Here is a tiny trained network, its code and every weight. The questions are about switching its units off for an input and a class, where a switched-off unit gives its printed mean instead of its output.

import numpy as np


def w(rows, s, z=0):
    codes = np.array(rows[::2]) - 128.0
    scale = np.full(codes.shape[1], s)
    scale[-1] = z or s
    return codes * scale


def f(y):
    return np.maximum(y, 0)


def log_softmax(a):
    a = a - a.max(-1, keepdims=True)
    return a - np.log(np.exp(a).sum(-1, keepdims=True))


def net(x, mask):
    res = np.array(x, float).reshape(1, 7) / 4 @ E
    y = f(res @ A[0][:, :-1].T + A[0][:, -1])
    res = res + np.where(mask, y, B[0][:, -1]) @ B[0][:, :-1]
    return log_softmax(res[-1] @ U[:, :-1].T + U[:, -1])


A, B = {}, {}
E = w([
[84,140,129,138,254,173,211,95,51,221,42,94],'x0',
[81,48,78,95,114,109,179,54,57,182,253,220],'x1',
[76,122,191,119,123,196,161,47,156,98,119,148],'x2',
[170,146,188,69,106,176,213,207,63,88,197,83],'x3',
[85,189,171,147,151,19,229,150,151,117,158,199],'x4',
[133,124,99,119,132,104,141,147,109,118,93,142],'x5',
[156,88,254,141,109,32,58,89,49,122,86,94],'x6',
],0.0091)
A[0] = w([
[111,180,30,99,160,199,163,125,186,125,166,111,6],'n1',
[144,211,152,162,152,185,85,214,190,70,27,74,21],'n2',
[101,48,108,122,101,173,129,119,59,166,161,190,93],'n3',
[109,127,108,165,190,149,145,110,90,207,73,87,179],'n4',
[144,129,187,29,137,160,210,189,51,113,152,28,83],'n5',
[99,155,217,102,160,41,112,135,96,114,120,172,127],'n6',
[190,15,89,81,111,167,74,122,141,84,123,108,166],'n7',
[91,137,92,160,189,163,171,161,157,110,132,130,103],'n8',
[147,139,140,169,241,180,205,115,90,206,110,58,25],'n9',
[190,189,176,184,161,179,157,170,196,55,42,111,78],'n10',
[69,187,85,116,154,147,163,160,164,107,142,141,146],'n11',
[132,45,140,102,81,114,139,112,106,189,160,167,97],'n12',
[189,142,154,46,142,179,166,178,101,55,210,86,121],'n13',
[168,76,110,94,31,80,95,131,199,2,192,134,107],'n14',
[93,120,73,185,195,100,58,71,216,183,85,112,104],'n15',
[62,70,108,98,128,134,133,123,67,158,184,191,129],'n16',
[133,102,40,130,95,174,167,171,247,131,160,135,57],'n17',
[172,32,212,127,124,43,86,47,67,82,120,49,113],'n18',
[150,61,90,74,147,200,71,116,85,142,99,66,129],'n19',
[134,216,181,170,133,123,128,128,137,112,31,51,40],'n20',
[126,88,114,149,95,103,107,101,206,178,103,161,75],'n21',
[115,64,152,70,187,124,170,144,122,254,110,76,108],'n22',
[102,199,146,165,173,28,171,179,167,109,171,195,227],'n23',
],0.0079,0.0018)
B[0] = w([
[163,164,109,171,168,143,58,85,61,96,132,121,219],'n1',
[171,98,109,167,78,120,157,99,124,178,155,69,244],'n2',
[162,104,123,102,81,138,170,96,117,152,165,102,211],'n3',
[98,143,143,121,127,206,115,164,169,133,103,183,212],'n4',
[169,100,107,103,214,90,126,88,183,143,63,170,234],'n5',
[123,165,167,114,169,139,99,112,96,58,173,114,203],'n6',
[53,153,224,69,151,131,128,155,130,182,170,78,205],'n7',
[123,187,99,121,135,133,130,135,111,82,110,88,185],'n8',
[72,121,145,157,117,215,150,193,134,132,93,146,231],'n9',
[175,122,111,142,94,89,187,143,108,156,200,105,225],'n10',
[166,186,153,134,152,106,49,110,142,98,132,85,193],'n11',
[178,122,100,168,76,133,142,135,91,159,171,135,195],'n12',
[172,73,89,63,196,104,115,84,164,150,74,193,227],'n13',
[64,124,123,175,121,217,194,255,197,116,71,183,252],'n14',
[198,73,175,108,165,97,123,101,149,170,91,172,218],'n15',
[183,132,96,156,62,54,175,128,109,154,127,64,220],'n16',
[132,176,141,157,148,152,86,117,80,20,116,109,222],'n17',
[136,161,55,161,169,179,46,141,52,62,92,111,234],'n18',
[74,189,212,35,161,95,146,125,131,168,179,31,210],'n19',
[127,92,100,120,73,170,138,100,103,158,170,135,214],'n20',
[189,111,125,84,169,108,126,93,244,151,47,158,176],'n21',
[90,141,82,206,114,224,174,198,148,158,113,127,204],'n22',
[65,164,168,114,164,105,124,93,126,207,197,94,234],'n23',
],0.0078,0.013)
U = w([
[33,135,110,175,103,180,162,234,184,113,79,159,250],'0',
[200,98,65,155,23,100,179,101,91,156,173,64,38],'1',
[137,192,100,153,190,143,10,113,28,26,105,86,55],'2',
[188,69,121,53,232,78,113,85,205,159,53,190,38],'3',
[2,217,238,27,174,75,125,131,142,152,184,41,227],'4',
],0.0094,0.0013)

Each question gives the input, the list of numbers given to net, and the class t.
The units are the neurons (one row each of A and B). Each row of codes is followed by its name. A weight is (code - 128) times the scale printed after its matrix; where a second scale follows, it is the last column's (A, B and U).
mask holds one flag per neuron, in row order. A switched-off neuron (its flag False) gives its mean, the last column of its row in B, instead of its output. The means were averaged over made-up inputs and are rounded, as every weight is.
A unit's drop is (log p(t) with every unit on - log p(t) with that unit switched off) / (log p(t) with every unit on - log p(t) with every unit switched off).
The circuit of an input: a set's keep is (log p(t) with only the set's units on - log p(t) with every unit switched off) / (log p(t) with every unit on - log p(t) with every unit switched off). Starting from the 12 units with the biggest drops (on a tie, the unit counted first), units are removed one at a time, each time the one whose removal leaves the highest keep (on an exact tie, the one counted first), for as long as the keep stays at least 0.8.
circuit, biggest first: the units of the circuit, biggest drop first
k most important neurons: the k neurons with the biggest drops, biggest first
drop when u is switched off: that unit's drop, to one decimal
input [4,-5,-5,2,5,0,7], class 2: 2 most important neurons => [n18 n6]
input [2,6,0,2,6,2,0], class 1: circuit, biggest first => [n16]
input [8,-1,-6,5,7,0,-4], class 0: 2 most important neurons => [n9 n22]
input [-7,-8,-8,8,4,2,8], class 1: 3 most important neurons => [n2 n10 n20]
input [1,4,6,7,-7,-5,-2], class 3: 4 most important neurons => [n13 n5 n23 n6]
input [-3,-5,-1,8,-2,-6,0], class 3: 2 most important neurons => [n13 n5]
input [6,5,8,8,1,6,4], class 3: 3 most important neurons => [n5 n14 n13]
input [-6,5,5,-5,7,3,-8], class 2: 3 most important neurons => [n17 n1 n11]
input [3,-8,3,8,8,-7,-1], class 1: 3 most important neurons => [n10 n2 n20]
input [8,7,-1,-7,-1,8,3], class 0: 2 most important neurons => [n22 n4]
input [-3,4,-2,-4,5,0,-3], class 4: 3 most important neurons => [n23 n13 n5]
input [-6,4,-4,4,-8,-2,-3], class 4: 2 most important neurons => [n7 n19]
input [-1,-5,4,6,3,-2,6], class 2: 2 most important neurons => [n18 n6]
input [-1,-1,1,8,-1,2,5], class 3: circuit, biggest first => [n5]
input [2,-5,6,-2,6,7,-3], class 4: 3 most important neurons => [n23 n16 n12]
input [-5,2,-7,-4,7,7,-6], class 4: 2 most important neurons => [n23 n18]
input [1,-5,-1,-6,-1,2,-1], class 3: 2 most important neurons => [n15 n16]
input [7,-2,-5,3,6,5,2], class 0: drop when n7 is switched off => 0.1
input [-8,4,-6,-3,-5,7,7], class 0: drop when n14 is switched off => 1.6
input [-6,3,3,7,-5,0,1], class 3: drop when n3 is switched off => 0.0
input [5,3,-7,-2,0,-1,-6], class 2: circuit, biggest first => [n1]
input [-7,0,0,7,-8,4,7], class 4: drop when n5 is switched off => -0.1
